(in the rows, 128 means zero)
Facts:
drobo(K_100, K_23); drobo(K_105, K_226); drobo(K_121, K_125); drobo(K_125, K_105)
drobo(K_13, K_965); drobo(K_135, K_677); drobo(K_161, K_189); drobo(K_185, K_559)
drobo(K_189, K_757); drobo(K_2, K_813); drobo(K_219, K_29); drobo(K_226, K_703)
drobo(K_240, K_604); drobo(K_253, K_41); drobo(K_259, K_409); drobo(K_268, K_415)
drobo(K_281, K_329); drobo(K_282, K_634); drobo(K_29, K_980); drobo(K_313, K_219)
drobo(K_329, K_545); drobo(K_360, K_396); drobo(K_396, K_253); drobo(K_409, K_951)
drobo(K_41, K_925); drobo(K_439, K_87); drobo(K_470, K_185); drobo(K_484, K_161)
drobo(K_491, K_94); drobo(K_494, K_66); drobo(K_559, K_937); drobo(K_570, K_439)
drobo(K_594, K_230); drobo(K_604, K_360); drobo(K_634, K_484); drobo(K_656, K_673)
drobo(K_657, K_240); drobo(K_66, K_833); drobo(K_673, K_930); drobo(K_677, K_491)
drobo(K_684, K_468); drobo(K_703, K_975); drobo(K_707, K_169); drobo(K_733, K_470)
drobo(K_757, K_313); drobo(K_775, K_268); drobo(K_786, K_684); drobo(K_813, K_259)
drobo(K_823, K_530); drobo(K_833, K_844); drobo(K_844, K_786); drobo(K_87, K_823)
drobo(K_919, K_560); drobo(K_925, K_281); drobo(K_930, K_799); drobo(K_934, K_135)
drobo(K_937, K_934); drobo(K_94, K_775); drobo(K_944, K_733); drobo(K_951, K_944)
drobo(K_965, K_707); drobo(K_966, K_13); drobo(K_975, K_100); drobo(K_980, K_416)
gadrogol(K_101, K_808); gadrogol(K_101, K_951); gadrogol(K_101, K_965); gadrogol(K_101, K_41)
gadrogol(K_103, K_980); gadrogol(K_103, K_41); gadrogol(K_105, K_111); gadrogol(K_105, K_853)
gadrogol(K_105, K_965); gadrogol(K_119, K_833); gadrogol(K_135, K_844); gadrogol(K_135, K_802)
gadrogol(K_135, K_2); gadrogol(K_164, K_916); gadrogol(K_164, K_299); gadrogol(K_164, K_412)
gadrogol(K_185, K_144); gadrogol(K_185, K_374); gadrogol(K_193, K_8); gadrogol(K_193, K_360)
gadrogol(K_193, K_41); gadrogol(K_240, K_95); gadrogol(K_281, K_306); gadrogol(K_29, K_634)
gadrogol(K_329, K_866); gadrogol(K_329, K_212); gadrogol(K_353, K_673); gadrogol(K_353, K_537)
gadrogol(K_369, K_230); gadrogol(K_382, K_659); gadrogol(K_393, K_853); gadrogol(K_402, K_934)
gadrogol(K_413, K_306); gadrogol(K_413, K_284); gadrogol(K_413, K_965); gadrogol(K_413, K_360)
gadrogol(K_413, K_875); gadrogol(K_426, K_462); gadrogol(K_426, K_100); gadrogol(K_426, K_862)
gadrogol(K_439, K_813); gadrogol(K_439, K_862); gadrogol(K_439, K_749); gadrogol(K_470, K_360)
gadrogol(K_470, K_875); gadrogol(K_470, K_409); gadrogol(K_475, K_305); gadrogol(K_475, K_875)
gadrogol(K_476, K_219); gadrogol(K_545, K_360); gadrogol(K_559, K_462); gadrogol(K_559, K_150)
gadrogol(K_559, K_416); gadrogol(K_570, K_474); gadrogol(K_570, K_959); gadrogol(K_570, K_657)
gadrogol(K_570, K_485); gadrogol(K_570, K_420); gadrogol(K_577, K_388); gadrogol(K_577, K_357)
gadrogol(K_577, K_378); gadrogol(K_604, K_634); gadrogol(K_604, K_916); gadrogol(K_656, K_485)
gadrogol(K_656, K_980); gadrogol(K_656, K_494); gadrogol(K_66, K_951); gadrogol(K_676, K_144)
gadrogol(K_684, K_92); gadrogol(K_701, K_962); gadrogol(K_730, K_813); gadrogol(K_730, K_32)
gadrogol(K_730, K_219); gadrogol(K_730, K_707); gadrogol(K_750, K_144); gadrogol(K_750, K_28)
gadrogol(K_755, K_678); gadrogol(K_786, K_916); gadrogol(K_786, K_733); gadrogol(K_801, K_833)
gadrogol(K_867, K_594); gadrogol(K_867, K_2); gadrogol(K_867, K_226); gadrogol(K_87, K_659)
gadrogol(K_919, K_484); gadrogol(K_919, K_462); gadrogol(K_919, K_657); gadrogol(K_919, K_866)
gadrogol(K_919, K_853); gadrogol(K_919, K_468); gadrogol(K_925, K_731); gadrogol(K_925, K_55)
gadrogol(K_925, K_980); gadrogol(K_929, K_904); gadrogol(K_929, K_306); gadrogol(K_929, K_68)
gadrogol(K_930, K_306); gadrogol(K_930, K_219); gadrogol(K_930, K_712); gadrogol(K_937, K_95)
gadrogol(K_938, K_305); gadrogol(K_94, K_305); gadrogol(K_94, K_313); gadrogol(K_94, K_613)
gadrogol(K_944, K_494); gadrogol(K_944, K_962); gadrogol(K_966, K_474); gadrogol(K_966, K_853)
gadrogol(K_966, K_161); gadrogol(K_971, K_230); gadrogol(K_971, K_467); gadrogol(K_975, K_484)
gadrogol(K_975, K_305); gadrogol(K_975, K_953); gadrogol(K_975, K_757); gadrogol(K_989, K_111)
gadrogol(K_989, K_613); gadrogol(K_989, K_934); gadrogol(K_989, K_416)

Known rows:
K_125: [134 134 123 143 141 143 127 116  85 154 120 129 117 114 111 167 158 167
 110 126 153 140 139 124  91 114 135 132 186 107]
K_470: [124 151 104 156 110 136 157 131 166 121 142 141 146 121 111 144 173 109
  89 165  83 132 100 112 132 117 162 136  51 145]
K_657: [100 201 124  73 160  88 113 108 179 171  98  49 165 195  59 171  63 119
 136 119 140 111 144 126  43 118  93 157 141 106]
K_259: [100 101 111 162  76 128 151 100 180 165 156 110 157 146 119 135 139 120
  59 133 102 206 109 129 176 142 142 170  93  84]
K_268: [118 154 148  71 154 134 103 168 119 136 110 155 138 102 122  91 103 130
 217 119 160  35 151 148 115 137 136  84 151 183]
K_823: [107 120 142 112 100 125 169 134 153 169 127 150 162 148 121  95  92 102
 177 141 131 103 135 141 183 151 107 108 122 131]
K_185: [108 108 121 124 143 182 153 149 184 130 131 149 123 100 136 113 128 106
  87  95 110 155 128  95 119 115 134 166  70 159]
K_786: [130 143 148 140 115 126 134 155 145 106  96 121 141 116 119 116 116  98
 152 116 129 120 133 125 132 135  94 132 133 105]
K_965: [105 133 139 102  92 134 176 126 151 168 133 165 167 156 108 106  96  93
 184 151 118  90 130 135 182 148 107  97 113 138]
K_2: [109 102 122 168  99 136 212  64 122 195 124 110 150 172  94 181 131 142
  57 146 115 205 135 104 172 118 107 166 141  47]
K_937: [117 126 150 108 136 141 126 146 122 125 122 114 124  94 135 115 159 105
 131 101 102 121 117 116 148 125 159 138  83 133]
K_103: [142 142 122 137 141 160 171 134  93 125 123 147 113 133 123 135 167 116
 134 128 111 135 118 109  86 103 112 124 135 126]
K_68: [113 134 125 119 121 139 109 131 136 143 142 113 138 117 135 123 151 145
 114 120 123 136 125 138 134 138 175 144 105 136]
K_305: [120  83 119 123 133  52 129 123 173 143 125 106 142  73 115 123 175 151
  86 128 121 105  94 148 149 102 160 141 100 135]
K_485: [115 138 127 127 106 137 118 139 153 134 121 133 154 128 111 117 101 123
 145 137 142 114 140 139 132 139 103 125 156 116]
K_805: [133 113 122 123 135 106 113 103 131 113 144 130 110 156 143 135  90 141
 121 138 137 132 137 130 145 136 128 118 126 150]
K_382: [119 133 143 125 132 144 117 144 128 120 123 106 122  98 131 125 158 107
 115 108 103 143 115 117 134 125 151 149  91 125]
K_755: [125 151 140 144 121 132 132 155 146 110 100 127 144 112 108 120 111  99
 143 126 127 116 133 124 130 129  96 129 135 115]
K_730: [132 166 157 155 120 124 130 156 139 116  92 118 145 121 117 118 104 101
 160 124 130 122 141 121 141 146 111 133 130 101]
K_32: [116 146 132 132 106 124 121 140 157 141 111 131 154 133 113 116  98 132
 151 131 148 117 141 143 132 143 114 124 156 116]
K_467: [117 142 130 130 109 126 120 140 156 139 117 135 155 129 113 120  95 126
 143 133 148 118 140 138 135 140 110 123 152 110]

Rows:
No name comes twice in this set of rows, the named rows included.
[116 136 108 130 120 125 122 132 159 141 141 130 146 112 118 132 160 150
 104 143 116 116 111 134 126 120 174 131  90 146] => K_875
[138 111 128 163 112 138 204 119 117 145 124 131 128 151 135 135 152  99
 111 123  98 186 108 105 134 118  94 150 133  74] => K_944
[146 121 112 226  69 197 118 184 128  49 129 231 147  62 134  97 167 117
 128 184 126 108 123 135 163 137 121  84 139 135] => K_545
[133 136 154  93 168  75 133 166 137 109  82 140 135  57 100  93 130 109
 185 123 142  20 120 136 129 109 117  90 129 172] => K_94
[105 101 104 109 144 189 125 145 195 143 143 152 127 103 137 117 115 145
  85  94 139 147 135 113 104 118 147 160  96 174] => K_144
[130 144 114 119 200 199 132 116  98  77  84  87 143 170 109 138 200 236
 100 135 131 145 174 149 116  66 121 169 181   6] => K_282
[144 184  83 118 153  92 113 104 167 109 152 129 123 209 120 163  91 143
 119 175 121 113 123 119  59 115 129 119  97 172] => K_360
[165 108 112 153 147  77 155 143 125 107 103 113 116 100 127 129 189 143
 112 120 118 130  91 132  72  88 110 137 166 105] => K_975

The same nodes again, as new rows of numbers:
Known rows:
K_934: [118 140 133 130  93 108 129 203 126 174 106 119 148 164 163 150  30  44
 131 168 126 139 189 139 109 136 161 123 146 110 165 133 122 143  94 148]
K_105: [105 187 160 119 143 134  95  88 114 152  40 174 173  93 130 140 115 197
  67 185 135 154  89 109 118 106 133 109 195 175 103 124 147 128 206 149]
K_396: [136 130 107 131  89 184 143  76 169 104 176 136 151 128 219 118 102 132
 102  94  85 107 109 144 118 167 105 119 106  83 108 127  87 126 193  70]
K_281: [139 118 132 132  83 191 148  63 163  97 137 110 140 126 212 102  99 140
 112  96  72 104  91 147 129 149 105 126 132 113 112 129  55 119 174 101]
K_919: [103  74 153 140 134 166 136 105 122 133  95 167 128 144 162 142 167 132
 110 153 141 139  95 142 132  99 136 133 144 121 118 116 162 112 107 121]
K_786: [138 149 130 158 133  97  89 220 135 135 134 153 141 188 130 222 244 143
 121 102 111 159  63 141 166 181  59 172 118 169 136 106 115  86 123 141]
K_844: [162 182 107 124 145  62  76 175 155 185 141 153  93 189 125 181 180 162
 125 108  94 168  93 123 155 170  46 208  75 141 129  87 122 113  91 146]
K_673: [130 131 121 123 150 113 135 121 132 107 155 123 120 133 119 115 134 128
 139 119 156 123 137 117 127 130 131 137 110 136 125 139 136 145 124 126]
K_749: [135 112 129 115 128 124 130 122 116 135 118  96 104 119 146 141 122 116
 148 110 150 125 131 112 131 109 114 142 126 139 113 122 114 149 132 121]
K_374: [124 133 103 130 120 110 129 126 133 121 156 124 128 142 108 129 118 141
 135 120 156 112 147 134 145 136 162 130 107 136 122 135 142 150 152 128]
K_989: [114 115 171 142 124 144 141 107 137 127 112 165 118 159 147 125 156 128
 105 145 135 132 103 145 138 113 144 126 155 122 127 117 156 116 122 140]
K_212: [133 119 119 117 141 130 124 119 121 137 125 133 114 134 135 142 136 111
 122 134 147 126 136 124 118 126 126 136 119 124 122 131 137 141 126 118]
K_119: [115 128 135 141 126 124 134 126 135 120 146 134 138 133 130 122 139 148
 137 125 136 131 117 126 138 124 128 129 129 129 127 124 140 125 127 129]
K_32: [138 110 132 118 127 122 131 122 116 128 116  87 105 114 140 133 114 123
 156 105 143 124 128 112 137 110 108 143 130 150 115 125 102 151 131 125]
K_413: [121 119 166 143 124 154 139 100 140 105  95 126 130 139 125  95 142 152
 119 137 104 129  89 146 145 117 139 128 162 152 136 131 102 105 109 165]
K_962: [132 119  86 120 147 127 115 126 122 125 133 119 138 113 109 129 126 135
 135 129 136 124 144 121 119 140 130 131 100 132 127 141 129 138 121 119]
K_101: [117 110 137 142 133 159 133 108 136 108 104 134 148 130 117 101 150 159
 121 145 107 133  95 145 137 124 136 124 145 146 139 136 118 102 103 152]
K_416: [183 130 120 117 106 136 134 106 100 173 128 134  69 104  59 147 175  81
 128 129 120  96 150 125 125 107 132 115 158  54 136 110 157 140 147 132]
K_388: [135 141 117 125 135 112 129 132 131 123 149 124 124 128 119 126 124 129
 135 120 144 126 140 122 129 133 130 132 113 130 125 132 133 142 135 126]
K_875: [161 153 133 110 141 123 126 102 133 118 105 117  97 141 102 111 118 104
 112 129 120 114 137 133 121 149 144 132 131 146 137 152  92 143 127 156]
K_299: [136 144 136 129 152 117 133 165 122  99 156 124 143 119 124 146 159  98
 130 112 143 127 126 113 114 155 109 111 135 140 136 145 121 124 144 119]

Rows:
No name comes twice in this set of rows, the named rows included.
[116 102 111 138 140 159 127 112 130 110 111 131 165 117 113 109 147 168
 130 146 112 131 106 139 131 130 135 126 125 143 134 140 122 106 104 139] => K_103
[142 143 110 147 121  94  85 178 142 159 124 151 119 191 124 201 200 168
 124 111 109 154  79 146 174 163  81 187  96 159 129  99 121 106 114 145] => K_684
[196 121 112 114  87 130 138 116  82 166 126  63  57  56  39 137 161 103
 178  92 100  86 143 101 140  85 106 120 163  71 132 103 109 143 147 139] => K_219
[136 103  94 112 155 142 114 118 112 142 108 134 128 118 129 145 137 110
 120 143 140 127 139 127 106 132 126 134 105 123 122 141 138 140 115 111] => K_474
[144 122 137 115 129 123 130 118 122 121 111  88 105 118 128 120 117 125
 149 109 133 120 125 118 134 119 117 141 133 155 123 132  88 146 126 140] => K_712
[178 147 115 132 118 125 138 162  92 135 170 112 106  73  42 151 199  85
 149 104 114  99 142 105 117 132 108  94 162  67 149 122 141 117 158 123] => K_634
[158 127  48 122 146 109  66 172 129 169 105 139 128 164 101 203 185 160
 123 121 106 148 106 145 149 178  86 187  61 160 128 122 106 117 106 133] => K_494
[ 52 112 147 154  63  97 129 216 125 140 127 124 152 149 129 135  35 118
 136 131 117 143 179 169 149 106 187  90 117 141 143 115 145  95 108 124] => K_185
[175 128 112 139  89 136 141 123  96 162 159 119  93  74  25 132 190 123
 156 116  98  95 138 117 142  97 125 104 164  43 142  97 162 115 145 134] => K_189
[118 134 112 154  89 121 149 208 137 160 128  98 207 149 178 148  41  86
 170 176 134 138 164 120 124 137 144 140 164 103 176 127 120 151  87 157] => K_491
[161 129 136 153 102 139 149 156  95 133 172 122 121  73  46 144 220 115
 153 110 105 103 120 113 135 112 111  91 182  57 149 107 156  96 150 130] => K_29
[ 80 122 151 100 121 100  94 179 103 133  90 120  80 115  86 108  52  91
  96 106  76 148 190 170 107 124 158  76  81 171 129 144 102  78  92 113] => K_951
[124 123 117 138  91 174 146  89 165 102 171 138 154 132 203 115 115 144
 112 103  94 111 105 143 127 156 108 120 112  91 110 120 102 118 177  82] => K_240
[115 133 117 152  88 117 145 213 133 161 127 100 201 151 178 145  39  82
 168 172 127 139 167 122 124 136 147 136 159 107 174 125 119 145  89 154] => K_677
[160 123  94 118 136 113  75 161 128 188  87 160  90 192 137 225 197 119
 103 128 123 149  98 149 147 160  89 193  87 146 122 107 123 129 112 135] => K_468

